Here is a tiny trained network, its code and every weight. The questions are about switching its units off for an input and a class, where a switched-off unit gives its printed mean instead of its output.

import numpy as np


def w(rows, s, z=0):
    codes = np.array(rows[::2]) - 128.0
    scale = np.full(codes.shape[1], s)
    scale[-1] = z or s
    return codes * scale


def norm(h):
    return h / np.sqrt((h * h).mean(-1, keepdims=True) + 1e-5)


def f(y):
    return y / 2 * (1 + np.tanh(0.7978845608 * (y + 0.044715 * y**3)))


def log_softmax(a):
    a = a - a.max(-1, keepdims=True)
    return a - np.log(np.exp(a).sum(-1, keepdims=True))


def net(x, mask):
    res = np.array(x, float).reshape(1, 4) / 4 @ E
    u = 0
    for l in range(3):
        y = f(norm(res) @ A[l][:, :-1].T + A[l][:, -1])
        res = res + np.where(mask[u : u + 10], y, B[l][:, -1]) @ B[l][:, :-1]
        u += 10
    return log_softmax(norm(res)[-1] @ U[:, :-1].T + U[:, -1])


A, B = {}, {}
E = w([
[151,182,50,73,78,118],'x0',
[107,183,122,155,197,90],'x1',
[179,156,167,148,103,117],'x2',
[70,101,146,114,74,2],'x3',
],0.0091)
A[0] = w([
[243,157,154,169,103,87,30],'L0N1',
[41,110,40,90,159,156,41],'L0N2',
[136,202,68,83,72,95,4],'L0N3',
[237,165,175,117,114,77,60],'L0N4',
[112,236,79,178,174,88,69],'L0N5',
[149,86,106,116,1,184,120],'L0N6',
[138,57,122,213,120,62,89],'L0N7',
[166,176,118,117,146,172,160],'L0N8',
[113,84,158,142,36,178,11],'L0N9',
[128,201,110,173,210,69,19],'L0N10',
],0.0097,0.0039)
B[0] = w([
[24,109,130,125,98,207,171],'L0N1',
[36,142,140,156,64,190,189],'L0N2',
[154,208,51,148,145,95,209],'L0N3',
[12,126,107,144,68,163,177],'L0N4',
[138,153,179,59,149,134,208],'L0N5',
[108,166,146,56,170,114,252],'L0N6',
[174,146,124,147,130,120,190],'L0N7',
[153,166,88,150,154,134,221],'L0N8',
[106,125,189,84,179,110,156],'L0N9',
[119,95,211,48,103,141,191],'L0N10',
],0.011,0.0046)
A[1] = w([
[17,74,103,136,104,179,1],'L1N1',
[2,84,102,146,83,118,101],'L1N2',
[87,136,107,175,187,106,50],'L1N3',
[138,72,220,224,110,155,65],'L1N4',
[37,86,118,49,163,109,118],'L1N5',
[136,114,148,138,76,41,89],'L1N6',
[182,31,128,52,64,162,99],'L1N7',
[211,8,176,204,177,118,61],'L1N8',
[113,111,123,112,53,8,124],'L1N9',
[73,106,101,156,68,174,55],'L1N10',
],0.0089,0.0047)
B[1] = w([
[30,166,89,156,71,184,158],'L1N1',
[136,133,172,235,87,121,218],'L1N2',
[137,145,143,70,111,137,110],'L1N3',
[26,219,52,122,171,96,201],'L1N4',
[167,136,244,150,147,151,244],'L1N5',
[179,150,143,193,171,231,177],'L1N6',
[106,158,227,80,227,82,123],'L1N7',
[55,104,43,97,156,73,198],'L1N8',
[254,76,141,181,134,192,253],'L1N9',
[94,104,123,105,134,197,143],'L1N10',
],0.0074,0.004)
A[2] = w([
[168,195,33,118,121,163,186],'L2N1',
[133,104,62,89,177,241,86],'L2N2',
[162,140,83,114,105,126,1],'L2N3',
[61,57,179,172,199,131,254],'L2N4',
[255,94,101,192,167,170,65],'L2N5',
[60,97,96,137,165,103,21],'L2N6',
[150,98,201,19,165,115,52],'L2N7',
[130,131,140,165,109,244,173],'L2N8',
[12,152,141,75,153,81,38],'L2N9',
[133,92,69,54,80,135,66],'L2N10',
],0.0099,0.003)
B[2] = w([
[100,50,123,152,165,119,254],'L2N1',
[171,108,195,160,97,70,211],'L2N2',
[103,129,113,137,132,129,131],'L2N3',
[123,142,55,86,110,177,237],'L2N4',
[163,11,123,145,110,46,179],'L2N5',
[129,159,87,124,127,62,134],'L2N6',
[150,183,165,97,169,153,193],'L2N7',
[119,148,144,161,38,67,218],'L2N8',
[170,99,115,146,101,95,181],'L2N9',
[100,137,136,119,173,164,134],'L2N10',
],0.011,0.0071)
U = w([
[164,170,199,64,170,140,176],'0',
[198,49,129,197,112,72,225],'1',
[90,141,3,113,160,109,6],'2',
[60,148,145,167,49,161,97],'3',
],0.02,0.0012)

Each question gives the input, the list of numbers given to net, and the class t.
The units are the neurons (one row each of A and B). Each row of codes is followed by its name. A weight is (code - 128) times the scale printed after its matrix; where a second scale follows, it is the last column's (A, B and U).
mask holds one flag per neuron, layer by layer. A switched-off neuron (its flag False) gives its mean, the last column of its row in B, instead of its output. The means were averaged over made-up inputs and are rounded, as every weight is.
A unit's drop is (log p(t) with every unit on - log p(t) with that unit switched off) / (log p(t) with every unit on - log p(t) with every unit switched off).
The circuit of an input: a set's keep is (log p(t) with only the set's units on - log p(t) with every unit switched off) / (log p(t) with every unit on - log p(t) with every unit switched off). Starting from the 12 units with the biggest drops (on a tie, the unit counted first), units are removed one at a time, each time the one whose removal leaves the highest keep (on an exact tie, the one counted first), for as long as the keep stays at least 0.8.
units of the circuit, in order: the units of the circuit, biggest drop first
unit that matters most: the unit with the biggest drop
top k neurons: the k neurons with the biggest drops, biggest first
top k neurons in layer l: the k neurons of layer l with the biggest drops, biggest first
input [6,8,-8,-8], class 0: units of the circuit, in order => (L0N5; L2N2)
input [2,0,-7,-4], class 3: units of the circuit, in order => (L0N2)
input [-2,7,-8,-4], class 3: top 2 neurons => (L0N2; L0N6)
input [-5,-5,6,-1], class 3: top 2 neurons => (L0N1; L0N4)
input [5,-1,0,5], class 1: top 2 neurons in layer 2 => (L2N5; L2N4)
input [6,5,-4,-7], class 1: units of the circuit, in order => (L2N2; L2N1)
input [-6,4,0,-5], class 2: top 3 neurons => (L1N8; L0N6; L1N9)
input [-3,-6,-1,6], class 0: top 3 neurons in layer 0 => (L0N9; L0N3; L0N6)
input [1,-8,-8,-3], class 0: top 2 neurons in layer 1 => (L1N7; L1N5)
input [-3,5,7,-7], class 1: top 3 neurons in layer 0 => (L0N8; L0N2; L0N6)
input [-6,-3,7,-6], class 3: top 4 neurons in layer 0 => (L0N1; L0N3; L0N7; L0N4)
input [-4,-7,-7,-1], class 0: top 2 neurons => (L0N9; L0N6)
input [8,0,7,4], class 2: top 2 neurons => (L0N3; L0N2)
input [4,-8,-1,4], class 0: units of the circuit, in order => (L0N6)
input [-8,-6,-4,-7], class 2: top 2 neurons => (L1N8; L2N4)
input [-8,-7,3,1], class 2: top 2 neurons => (L1N8; L1N4)
input [0,-8,-8,3], class 0: top 4 neurons in layer 0 => (L0N6; L0N9; L0N4; L0N1)
input [4,2,5,0], class 3: top 2 neurons => (L0N4; L0N1)
input [-3,4,8,7], class 3: top 4 neurons => (L0N4; L0N1; L0N3; L1N4)
input [8,-4,3,2], class 2: unit that matters most => L0N3
input [7,3,6,6], class 2: top 2 neurons => (L0N3; L2N2)
input [3,3,8,-5], class 3: top 2 neurons => (L0N4; L0N1)
input [1,1,6,-6], class 1: top 3 neurons => (L0N8; L0N2; L2N2)
input [2,8,-8,2], class 0: top 2 neurons in layer 0 => (L0N5; L0N10)
